What each symbol does to the elements:
x: s935->s832, s673->s900, s972->s353, s727->s497, s161->s29, s125->s673, s735->s21, s726->s756, s859->s758, s832->s877, s453->s294, s877->s219, s971->s498, s354->s874, s29->s396, s111->s62, s79->s919, s394->s817, s653->s261, s123->s598, s700->s354, s919->s522, s396->s653, s353->s952, s533->s73, s497->s601, s738->s57, s294->s516, s11->s935, s900->s971, s179->s138, s261->s44, s483->s34, s57->s507, s300->s914, s237->s210, s34->s6, s756->s323, s153->s179, s187->s123, s219->s633, s54->s565, s952->s161, s498->s349, s817->s300, s451->s486, s874->s245, s561->s726, s565->s187, s601->s708, s138->s237, s439->s153, s905->s735, s549->s425, s598->s549, s267->s530, s245->s905, s21->s738, s62->s332, s758->s727, s708->s11, s522->s394, s44->s267, s73->s314, s694->s217, s332->s453, s276->s193, s217->s859, s193->s54, s633->s483, s210->s79, s486->s700, s314->s561, s323->s276, s425->s439, s530->s125, s914->s451, s349->s372, s516->s694, s372->s111, s6->s972, s507->s533
c: s935->s79, s673->s73, s972->s486, s727->s153, s161->s874, s125->s533, s735->s758, s726->s219, s859->s425, s832->s919, s453->s565, s877->s522, s971->s561, s354->s516, s29->s245, s111->s276, s79->s900, s394->s349, s653->s735, s123->s161, s700->s294, s919->s971, s396->s905, s353->s700, s533->s11, s497->s179, s738->s497, s294->s187, s11->s210, s900->s314, s179->s267, s261->s21, s483->s300, s57->s601, s300->s111, s237->s125, s34->s914, s756->s633, s153->s44, s187->s952, s219->s394, s54->s972, s952->s354, s498->s726, s817->s372, s451->s332, s874->s694, s561->s877, s565->s353, s601->s138, s138->s530, s439->s261, s905->s859, s549->s396, s598->s29, s267->s57, s245->s217, s21->s727, s62->s193, s758->s439, s708->s237, s522->s498, s44->s738, s73->s935, s694->s598, s332->s54, s276->s34, s217->s549, s193->s6, s633->s817, s210->s673, s486->s453, s314->s832, s323->s483, s425->s653, s530->s507, s914->s62, s349->s756, s516->s123, s372->s323, s6->s451, s507->s708
n: s935->s522, s673->s561, s972->s354, s727->s138, s161->s905, s125->s314, s735->s497, s726->s483, s859->s153, s832->s394, s453->s123, s877->s817, s971->s756, s354->s217, s29->s735, s111->s54, s79->s498, s394->s111, s653->s738, s123->s396, s700->s694, s919->s349, s396->s21, s353->s874, s533->s832, s497->s237, s738->s708, s294->s598, s11->s919, s900->s726, s179->s125, s261->s57, s483->s451, s57->s11, s300->s332, s237->s900, s34->s486, s756->s34, s153->s530, s187->s29, s219->s300, s54->s952, s952->s245, s498->s323, s817->s62, s451->s294, s874->s859, s561->s633, s565->s161, s601->s210, s138->s673, s439->s267, s905->s727, s549->s261, s598->s653, s267->s533, s245->s758, s21->s601, s62->s565, s758->s179, s708->s79, s522->s372, s44->s507, s73->s877, s694->s425, s332->s187, s276->s972, s217->s439, s193->s353, s633->s914, s210->s971, s486->s516, s314->s219, s323->s6, s425->s44, s530->s73, s914->s453, s349->s276, s516->s549, s372->s193, s6->s700, s507->s935

The rows follow the links: the fewer symbols apart two elements are, the more alike their rows tend to be.

Each row is also shifted at random along 3 hidden directions that mean nothing.

Some elements, each with a row of numbers:
s332 -> (1068, 242, -192, 39, 231, -233, 153, 272, -148, -333, 208, -323, -235, 112, -190, 202, -37, -82, -315, 107, -175, -311, -203, 215, -50, -281, 186, -195, -241, -176, 466, -318, 92, -229, -181, -33, -103, 473, 328, -189, -129)
s353 -> (108, 266, -313, 158, 224, -256, 283, -48, 9, -140, -169, -341, 201, -48, -125, 61, -121, -263, -364, 192, 34, -287, -222, -371, -52, 90, 266, 144, -23, -124, 400, -420, 98, 72, -87, 209, -237, 15, 379, -231, 89)
s425 -> (886, 230, -330, -46, 267, 240, 122, -192, 16, -236, -89, -250, -78, -96, -188, -232, -279, 118, -239, 213, 98, 83, 361, 278, -267, -88, 144, 136, 361, 867, 1, 238, 132, 3, -276, -148, 573, -301, 16, 405, 154)
s111 -> (128, 247, -60, 185, 205, -127, -393, 119, -389, -148, 125, -84, 2, 37, 342, -389, 302, -114, -61, -322, -59, -302, -129, -114, -130, 47, -262, 85, -418, -272, 379, 83, 30, -20, -132, -121, -273, -270, 225, -378, -317)
s439 -> (-497, 54, -138, 122, -130, 436, 99, -250, 117, -271, -108, -31, 177, -80, -246, -418, -42, 193, -227, 58, -7, -33, 321, -19, -209, -69, 119, -9, 195, 624, -244, 328, 239, 138, 123, 70, 326, -180, -59, 267, 136)
s598 -> (209, 193, -419, 4, 178, -9, -25, -54, -202, -146, -276, -105, -296, -278, -16, -2, -431, -204, -138, 315, -149, 206, 96, -233, -75, -111, 121, 340, 457, 477, 258, 101, 176, -168, -275, -144, -10, -497, 246, 7, 302)
s507 -> (-209, -323, 540, -182, 50, 163, 306, -44, 259, 282, 111, -37, 196, 86, -100, -150, -143, 228, 65, -29, 597, 427, 84, -53, 121, 640, -224, 182, 91, -37, -212, 112, -94, 209, 115, 467, 79, -171, -489, 170, 50)
s57 -> (259, -403, 201, 67, -588, 522, 42, 40, 121, -217, 62, 369, -199, -144, -340, -199, -167, 186, 71, 86, -276, 356, 184, -269, 76, -115, -6, -123, 200, 273, -393, 499, 334, -124, 420, 244, -142, -33, -326, 128, 293)
s261 -> (793, -17, -283, 180, -327, 556, 24, -133, 62, -491, -39, 146, -104, -191, -356, -336, -116, 161, -153, 156, -374, 14, 375, 30, -211, -475, 184, -157, 294, 763, -285, 483, 402, -74, 160, -59, 329, -111, -73, 348, 243)
s187 -> (-362, 91, -209, 25, -58, -197, 204, 27, -90, -124, -211, -178, -186, -80, -191, 396, -245, -278, -260, 290, -218, -72, -218, -369, 159, -198, 381, 1, 174, -84, 297, -346, 149, -218, -44, 61, -358, 305, 393, -247, 196)
s153 -> (402, -265, 240, -194, -534, 509, 125, 24, 94, -301, 33, 78, -489, 110, -561, 354, -242, 269, -71, 206, -294, 244, 321, 407, 217, -559, 440, -513, 242, 575, -382, 285, 317, -365, 243, -4, 132, 859, -158, 262, 104)
s193 -> (-218, 248, -119, 176, 240, -196, -69, 234, -243, -296, 213, -214, -20, 81, 56, -154, 200, -96, -226, -152, -107, -382, -218, 2, -134, -93, -58, -61, -454, -325, 475, -162, 80, -97, -97, 19, -246, 138, 284, -333, -250)
s601 -> (381, -286, 400, -138, -152, 347, 238, -76, 208, 73, 7, 38, 72, 45, -252, -174, -205, 261, -14, 56, 340, 401, 204, -98, 111, 359, -61, 75, 175, 207, -285, 219, 96, 58, 197, 344, 19, -70, -387, 198, 149)
s123 -> (-88, 237, -356, 36, 290, -179, 144, -184, -73, 20, -383, -287, 124, -223, 67, -84, -326, -286, -289, 244, 155, 41, -55, -571, -52, 239, 123, 443, 347, 216, 371, -193, 76, 74, -249, 72, -135, -525, 317, -164, 254)
s859 -> (-47, 206, -1, -321, 391, 98, 205, -134, 55, -2, -99, -451, -190, 157, -197, 209, -342, 183, -252, 244, 403, 194, 319, 624, -10, 18, 262, 3, 323, 666, 48, -41, -15, -127, -395, -125, 536, 239, -20, 334, -4)
s300 -> (-245, 56, -15, 131, -244, -25, -564, 297, -471, -259, 183, 224, -450, 17, 217, -3, 296, -138, 130, -298, -536, -231, -146, -20, 54, -506, -133, -259, -414, -327, 221, 189, 148, -369, 52, -289, -498, 213, 262, -470, -268)
s294 -> (-1025, 213, 44, -115, 255, -365, 354, -121, 49, 152, -264, -507, 164, 154, -110, 423, -157, -190, -384, 190, 352, -148, -240, -258, 223, 333, 373, 123, 12, -218, 396, -651, -78, 7, -178, 269, -299, 412, 360, -291, -4)
s29 -> (-273, 215, -8, -408, 464, -188, 191, -88, -77, 166, -233, -504, -268, 43, -12, 393, -489, -78, -216, 291, 426, 280, 127, 235, 148, 198, 223, 226, 388, 439, 295, -239, -73, -207, -490, -74, 193, 47, 162, 71, 96)
s497 -> (-133, -174, 349, -87, -233, 443, 226, -222, 218, -26, -85, -44, 138, 80, -317, -165, -91, 251, -137, 29, 273, 195, 260, -67, 73, 196, 164, -71, 151, 377, -333, 210, 194, 109, 230, 330, 101, 145, -256, 182, 127)
s565 -> (-291, 232, -366, 292, 115, -213, 215, 2, -29, -258, -111, -247, 213, -120, -99, -96, -9, -241, -369, 137, -154, -366, -263, -502, -114, 2, 170, 114, -79, -172, 397, -329, 145, 83, 26, 186, -297, -69, 417, -318, 121)
s217 -> (689, 262, -378, -93, 332, 48, 44, -87, -137, -144, -183, -244, -265, -220, -41, -75, -411, -45, -170, 284, 25, 220, 221, 95, -161, -91, 78, 321, 483, 726, 225, 138, 124, -122, -384, -207, 330, -490, 131, 196, 236)
s756 -> (-249, 165, 252, -93, 98, -217, -410, -196, -166, 373, -134, -4, 282, 175, 557, -10, 434, -62, 156, -439, 306, -221, -42, -8, 98, 324, -165, 80, -323, -404, -39, -136, -257, 161, -117, -152, -190, -70, 137, -288, -382)
s498 -> (453, -3, 61, -28, -177, -198, -325, -155, 39, 370, -72, 284, 213, 68, 411, 203, 406, -27, 366, -274, -43, -150, -64, 175, 59, -27, -43, -105, -141, -356, -297, -106, -334, 135, 69, -295, 28, 102, -6, -10, -211)
s561 -> (-484, -161, -51, 148, -425, -124, -315, -22, 109, 217, 46, 592, 214, -55, 287, 111, 441, -18, 500, -258, -383, -155, -128, 18, 14, -257, -105, -198, -164, -498, -443, 14, -241, 158, 328, -244, -2, 43, -103, 39, -87)
s972 -> (-990, 289, -84, 144, 319, -289, 253, 10, -17, -114, -2, -449, 331, 154, -52, -33, 104, -134, -396, -14, 183, -438, -311, -216, -75, 214, 133, 57, -329, -375, 469, -516, -25, 133, -68, 260, -246, 208, 349, -327, -142)
s11 -> (469, -505, 104, 40, -374, 126, -18, 341, 102, -16, 405, 612, -362, -183, -164, 44, -66, 87, 499, 92, -470, 391, -54, 85, 20, -273, -329, -162, 77, -184, -332, 379, -17, -148, 314, -20, 35, -82, -470, 227, 217)
s349 -> (727, 53, 277, -236, -74, -207, -420, -41, -164, 335, -85, 77, -148, 247, 397, 456, 300, -52, 276, -290, 50, -79, -14, 339, 240, -94, 24, -240, -200, -325, -90, -128, -255, -129, -111, -358, -120, 456, 140, -155, -365)

Complete each set of four: the symbols that take the first to the second take the third to the fourth, perhaps in another order.
Answers are names.
(-353, -271, -117, 232, -224, -48, -92, 125, 180, 137, 264, 607, 213, -186, 151, -202, 271, 12, 524, -127, -336, 2, -136, -53, -173, -42, -385, -2, -108, -425, -406, 183, -221, 264, 314, -44, 136, -439, -363, 210, 88)
: (642, 253, 176, -91, 315, -215, -421, -75, -305, 230, -65, -184, 132, 180, 483, -117, 320, -63, 18, -391, 356, -185, -17, 94, 24, 293, -224, 145, -339, -251, 219, -95, -193, 35, -241, -160, -119, -167, 170, -287, -438)
:: (79, 33, -10, 119, -317, -48, -673, 56, -373, 1, -29, 392, -169, -29, 442, -37, 426, -176, 283, -382, -436, -210, -50, -130, 84, -318, -137, -116, -299, -316, -41, 198, 26, -142, 99, -343, -379, -29, 212, -377, -283)
: s486

(334, 285, -145, -230, 525, 77, 200, -200, 27, 9, -157, -451, -44, 1, -78, -54, -354, 87, -285, 211, 437, 159, 332, 418, -139, 176, 133, 223, 361, 735, 136, 23, -15, 15, -442, -99, 574, -215, 6, 374, 32)
: (72, -392, 337, -43, -40, 101, 212, 142, 203, 225, 251, 237, 58, -15, -58, -154, -106, 158, 295, 30, 196, 403, 8, -2, 41, 335, -333, 119, 58, -149, -267, 221, -136, 131, 188, 223, 70, -261, -558, 234, 116)
:: (112, 1, 133, -37, -241, -158, -488, -70, -134, 255, -107, 255, 12, 95, 447, 225, 417, -64, 331, -351, -138, -176, -59, 72, 161, -115, -33, -179, -223, -373, -221, -52, -204, -22, 56, -308, -199, 212, 110, -208, -291)
: s353

(345, 50, 87, -14, -175, -163, -456, -69, -134, 282, -135, 270, 112, 55, 473, 138, 415, -88, 304, -340, -74, -166, -44, 32, 99, -62, -68, -106, -197, -334, -208, -25, -192, 27, 36, -311, -134, 62, 94, -173, -253)
: (621, 207, -179, 257, 98, -63, -433, 175, -427, -279, 122, 44, -99, -90, 343, -425, 295, -127, 4, -284, -286, -302, -103, -170, -191, -161, -271, 63, -356, -174, 379, 205, 128, -97, -59, -196, -280, -339, 259, -364, -234)
:: (-821, 186, -410, 232, 72, -130, 80, -176, -116, -93, -369, -147, 177, -298, 41, -187, -213, -330, -230, 180, -90, -64, -141, -807, -105, 129, 108, 419, 267, 75, 325, -137, 182, 109, -57, 119, -326, -582, 367, -269, 310)
: s549

(-1491, 102, -16, 48, 40, 318, 157, -318, 165, -113, -181, -211, 362, 22, -168, -384, 6, 191, -285, -9, 323, -39, 290, 5, -158, 184, 128, 67, 108, 487, -202, 157, 130, 252, 25, 156, 330, -155, -55, 213, 27)
: (164, -331, 24, 105, -117, -24, 6, 223, 212, 155, 316, 514, 71, -141, 53, -109, 114, 68, 475, -37, -197, 175, -78, 69, -131, 18, -393, -3, 5, -318, -330, 202, -224, 176, 238, -9, 196, -361, -459, 252, 115)
:: (-733, 186, 146, -92, 268, -315, 152, 247, -113, -119, 204, -435, -106, 321, -93, 328, 84, -63, -309, -19, 135, -325, -283, 287, 128, -25, 179, -250, -487, -414, 480, -507, -51, -182, -173, 101, -244, 782, 267, -291, -311)
: s396

(-18, 109, -25, -435, 261, -75, 102, 50, -106, 11, -147, -366, -636, 61, -170, 621, -552, -62, -151, 392, 133, 347, 154, 479, 232, -204, 332, -20, 411, 518, 226, -123, 17, -426, -458, -220, 182, 429, 154, 148, 103)
: (-629, -119, 124, 15, -328, 463, 157, -213, 173, -198, -96, -16, 85, 60, -373, -154, -46, 236, -174, 33, 17, 55, 308, 32, 7, -123, 252, -183, 154, 503, -349, 257, 256, 20, 230, 150, 166, 246, -128, 202, 103)
:: (606, -192, 258, 8, -121, 448, 234, -222, 234, -16, -102, -3, 245, -29, -248, -419, -163, 257, -106, 33, 333, 261, 250, -251, -37, 357, -38, 128, 194, 380, -290, 298, 199, 168, 193, 359, 133, -303, -304, 199, 175)
: s73

(-67, 99, 2, 134, -142, -104, -596, -88, -284, 88, -115, 254, 107, -19, 522, -224, 454, -120, 259, -445, -165, -262, -73, -268, -25, -3, -231, 28, -314, -324, -14, 141, -37, 49, 64, -254, -303, -314, 203, -337, -262)
: (448, 149, -405, 221, -21, -167, 166, 146, -106, -375, 25, -164, -125, -73, -219, 144, -57, -216, -276, 207, -389, -304, -258, -228, -55, -367, 274, -90, -75, -128, 397, -276, 220, -159, 15, 23, -261, 266, 417, -255, 93)
:: (-741, 123, -191, -156, 145, 82, 13, -35, -121, -124, -115, -180, -388, -83, -124, 138, -367, -15, -119, 243, -44, 218, 211, 198, -4, -223, 180, 46, 358, 562, 112, 92, 122, -222, -264, -181, 205, -28, 89, 141, 139)
: s57

(1173, 203, -125, 89, 65, -107, -410, 267, -438, -281, 212, -34, -347, 15, 219, -132, 180, -116, -15, -220, -308, -240, -80, 103, -73, -311, -192, -84, -316, -146, 371, 143, 111, -254, -170, -261, -235, -34, 252, -316, -270)
: (-262, 182, -126, -197, 253, -174, 114, -61, -113, 78, -283, -321, -263, -72, -3, 359, -422, -186, -210, 320, 141, 226, 9, -132, 166, 83, 246, 244, 393, 275, 312, -229, 55, -218, -325, -39, -103, -41, 264, -72, 174)
:: (96, -150, -319, 433, -190, -52, -191, -76, 190, 124, 90, 625, 516, -276, 328, -472, 438, -32, 498, -196, -358, -196, -140, -281, -364, 17, -418, 133, -87, -344, -404, 229, -198, 447, 302, -103, 199, -820, -242, 140, 123)
: s193

(-136, 193, -447, 316, -71, -140, 157, 41, -80, -325, -110, -90, 36, -202, -152, -11, -75, -281, -289, 196, -421, -312, -264, -560, -83, -229, 233, 56, -11, -123, 346, -233, 225, -53, 81, 122, -380, -38, 425, -290, 203)
: (151, 260, -484, 91, 297, -72, 25, -173, -163, -86, -352, -206, 2, -310, 116, -244, -352, -230, -214, 258, -10, 129, 62, -493, -194, 165, 8, 538, 448, 440, 330, 49, 168, 39, -296, -40, 11, -861, 245, -48, 318)
:: (385, 33, 137, -86, 114, -285, -99, -186, 183, 528, -59, 115, 464, 172, 394, 154, 349, 58, 304, -250, 352, -136, -83, 291, 12, 320, -94, 10, -162, -395, -332, -265, -486, 348, -28, -137, 252, 10, -120, 124, -212)
: s372

(248, 241, 247, -157, 311, -256, -355, 77, -322, 129, 26, -262, -68, 269, 357, 48, 264, -58, -41, -348, 312, -178, -62, 232, 100, 186, -137, -9, -419, -294, 331, -155, -184, -89, -272, -143, -197, 171, 211, -342, -433)
: (106, 253, -335, 250, 162, -203, 232, 24, -39, -240, -69, -304, 196, -76, -124, -87, 1, -212, -350, 149, -81, -377, -267, -366, -142, 4, 183, 101, -130, -196, 429, -356, 131, 55, -39, 183, -200, -24, 400, -245, 47)
:: (370, -152, -284, 310, -263, -58, -223, -22, 173, 126, 93, 621, 310, -234, 289, -252, 389, -57, 508, -176, -424, -141, -123, -92, -221, -170, -331, -31, -76, -338, -419, 195, -207, 305, 312, -210, 158, -505, -193, 158, 73)
: s323

(-633, 154, -167, -112, 230, 136, 98, -105, -50, -107, -112, -228, -146, -42, -133, -45, -276, 43, -177, 184, 119, 100, 259, 248, -119, -72, 152, 100, 306, 616, 47, 101, 106, -61, -256, -113, 351, -115, 51, 243, 80)
: (-986, -70, 262, -130, -185, 382, 245, -200, 191, -92, -96, -178, 48, 169, -354, 52, -76, 293, -234, 41, 228, 79, 293, 248, 86, -19, 319, -242, 126, 452, -323, 89, 161, 4, 100, 156, 205, 503, -142, 254, 3)
:: (551, 24, 110, -75, -101, -211, -332, -141, -12, 380, -109, 236, 163, 129, 414, 241, 368, -15, 339, -291, 15, -144, -62, 198, 92, -7, -34, -124, -146, -343, -249, -114, -332, 114, -7, -294, 9, 185, 20, -59, -249)
: s323

(1134, 203, 77, -49, 211, -150, -441, 92, -348, 63, 21, -69, -146, 110, 397, -75, 233, -84, 48, -309, 45, -158, -15, 164, -18, 5, -186, 27, -298, -151, 283, 42, -75, -138, -244, -244, -163, -72, 198, -270, -354)
: (937, 231, 0, -29, 354, -209, -184, 242, -317, -155, 205, -271, -212, 160, 137, -24, 127, -69, -159, -163, 58, -224, -116, 250, -42, -86, -103, -62, -375, -187, 480, -111, 2, -199, -247, -132, -125, 174, 230, -273, -351)
:: (171, -90, 232, 75, -35, 444, 262, -359, 267, -12, -178, -111, 531, -30, -165, -629, -59, 242, -207, -14, 465, 141, 269, -372, -118, 542, -85, 259, 148, 410, -280, 276, 161, 360, 214, 421, 168, -530, -277, 194, 175)
: s530

(125, -399, 78, 53, -208, -6, 4, 261, 212, 137, 360, 510, -77, -65, 0, 36, 41, 126, 480, 14, -251, 274, -103, 169, -21, -40, -339, -89, 11, -314, -311, 201, -179, 51, 244, -13, 122, -141, -504, 250, 123)
: (-547, -197, 76, 19, -102, -202, -42, -16, 257, 369, 162, 409, 318, 46, 213, 108, 334, 60, 445, -162, -32, -77, -146, 196, -20, 78, -210, -75, -179, -475, -377, -120, -370, 302, 181, -114, 178, 16, -269, 166, -68)
:: (416, -315, 214, -84, 86, -43, 181, 146, 247, 292, 301, 278, 69, 0, -9, -43, -19, 164, 364, 25, 174, 300, -36, 222, -23, 263, -373, 77, 29, -245, -214, 91, -272, 159, 93, 125, 271, -254, -524, 286, 86)
: s314

(90, 116, -347, 131, -100, -160, 167, 79, -86, -216, -161, -131, -207, -149, -185, 303, -222, -282, -244, 301, -384, -137, -203, -396, 93, -307, 349, 8, 116, -32, 306, -291, 220, -194, -35, 34, -359, 238, 408, -230, 197)
: (-218, 135, 9, -433, 245, 19, 110, -6, -46, -14, -68, -355, -512, 75, -207, 490, -448, 98, -173, 279, 163, 292, 254, 630, 149, -181, 333, -101, 361, 623, 110, -63, 3, -348, -392, -208, 384, 493, 58, 272, -1)
:: (379, 204, -379, 327, 82, -132, 75, 198, -170, -410, 135, -172, -57, -76, -135, -144, 73, -196, -286, 73, -369, -397, -278, -207, -170, -306, 109, -64, -243, -174, 431, -163, 203, -98, 1, 47, -232, 92, 370, -283, -34)
: s874

(-656, -52, 342, -46, -95, 407, 269, -323, 271, 27, -160, -227, 383, 117, -257, -284, -62, 271, -266, -16, 486, 80, 293, -65, -4, 385, 166, 12, 120, 396, -304, 99, 133, 258, 154, 370, 180, 36, -201, 212, 44)
: (-200, -301, 152, -30, -138, -156, 19, 178, 248, 276, 296, 444, 35, 22, 75, 224, 183, 104, 481, -34, -94, 122, -136, 323, 41, -27, -248, -188, -82, -440, -349, 0, -312, 113, 198, -63, 200, 115, -425, 277, -13)
:: (153, -222, 137, -90, 65, -199, 90, 73, 285, 393, 204, 282, 223, 92, 122, 193, 190, 117, 420, -52, 85, 64, -125, 409, -25, 152, -237, -47, -100, -391, -326, -125, -446, 226, 91, -44, 328, 41, -371, 293, -75)
: s300

(976, 231, -45, 114, 223, -130, -472, -1, -370, 1, -16, -38, 44, 13, 471, -319, 315, -120, 28, -359, 19, -225, -32, -63, -103, 79, -294, 127, -313, -150, 273, 97, -52, -13, -190, -212, -189, -391, 210, -309, -317)
: (516, 126, -413, 196, -87, -150, 154, 90, -93, -336, -132, -92, -173, -186, -216, 226, -205, -267, -267, 316, -446, -167, -216, -388, 29, -368, 326, 33, 100, -29, 332, -250, 221, -190, 11, 16, -332, 157, 409, -224, 230)
:: (-67, 244, 126, -286, 494, 163, 346, -329, 213, 71, -149, -572, 268, 202, -192, -62, -193, 308, -362, 91, 758, 85, 357, 522, -85, 372, 218, 87, 235, 669, -56, -117, -68, 167, -321, 113, 617, 108, -81, 412, -55)
: s237

(-53, 25, 320, -226, 56, 345, 313, -278, 279, 22, -140, -345, 212, 227, -326, -19, -143, 331, -289, 76, 546, 108, 336, 335, 33, 214, 297, -108, 142, 537, -254, 31, 50, 102, -26, 231, 357, 401, -170, 322, -18)
: (379, -424, 21, 263, -406, 374, -31, 150, 93, -149, 187, 563, -35, -324, -131, -528, -72, 93, 305, 13, -346, 359, 35, -454, -134, -7, -424, 133, 129, 39, -321, 590, 211, 78, 422, 216, -90, -702, -447, 144, 339)
:: (1093, -191, -12, -40, -28, -187, -6, 123, 205, 266, 225, 355, 52, 11, 103, 215, 145, 71, 481, -27, -116, 53, -86, 459, -45, -79, -221, -122, 0, -289, -356, -32, -349, 147, 98, -195, 365, 68, -340, 338, -4)
: s756

(250, -101, -53, 113, -147, -189, -159, -51, 202, 311, 58, 405, 342, -19, 284, 57, 384, 17, 442, -175, -144, -126, -139, 120, -75, 6, -155, -102, -96, -398, -391, -43, -334, 290, 164, -212, 206, -90, -160, 147, -71)
: (-781, 288, -59, 177, 371, -285, 127, 88, -112, -137, 113, -406, 277, 153, 45, -191, 195, -107, -366, -118, 196, -467, -275, -111, -114, 201, -15, 52, -432, -401, 511, -365, 0, 117, -120, 194, -221, 84, 292, -342, -261)
:: (17, -378, 257, -180, -105, -166, 106, 252, 271, 279, 354, 355, -139, 132, -26, 423, 62, 153, 494, 8, -30, 226, -125, 517, 137, -47, -183, -244, -36, -404, -331, -63, -357, 4, 154, -90, 225, 357, -452, 283, -32)
: s276

(-641, 97, -425, 74, -67, 193, -125, 6, -181, -327, -147, 76, -390, -282, -105, -112, -288, -72, -36, 216, -418, 160, 195, -99, -115, -408, 64, 95, 373, 599, 82, 309, 284, -235, -117, -261, 99, -357, 115, 111, 241)
: (681, -340, 390, -147, 93, 143, 236, 31, 239, 237, 129, 46, 101, 22, -129, -231, -196, 211, 142, 53, 436, 429, 81, -2, 41, 499, -288, 221, 131, 27, -181, 165, -116, 162, 81, 329, 175, -343, -543, 247, 133)
:: (65, -176, 125, 58, -388, 551, 141, -154, 159, -216, -87, 109, 75, -52, -343, -279, -93, 246, -130, 31, -46, 152, 279, -165, -1, -51, 164, -94, 198, 438, -392, 358, 318, 20, 298, 226, 83, 23, -201, 190, 191)
: s971

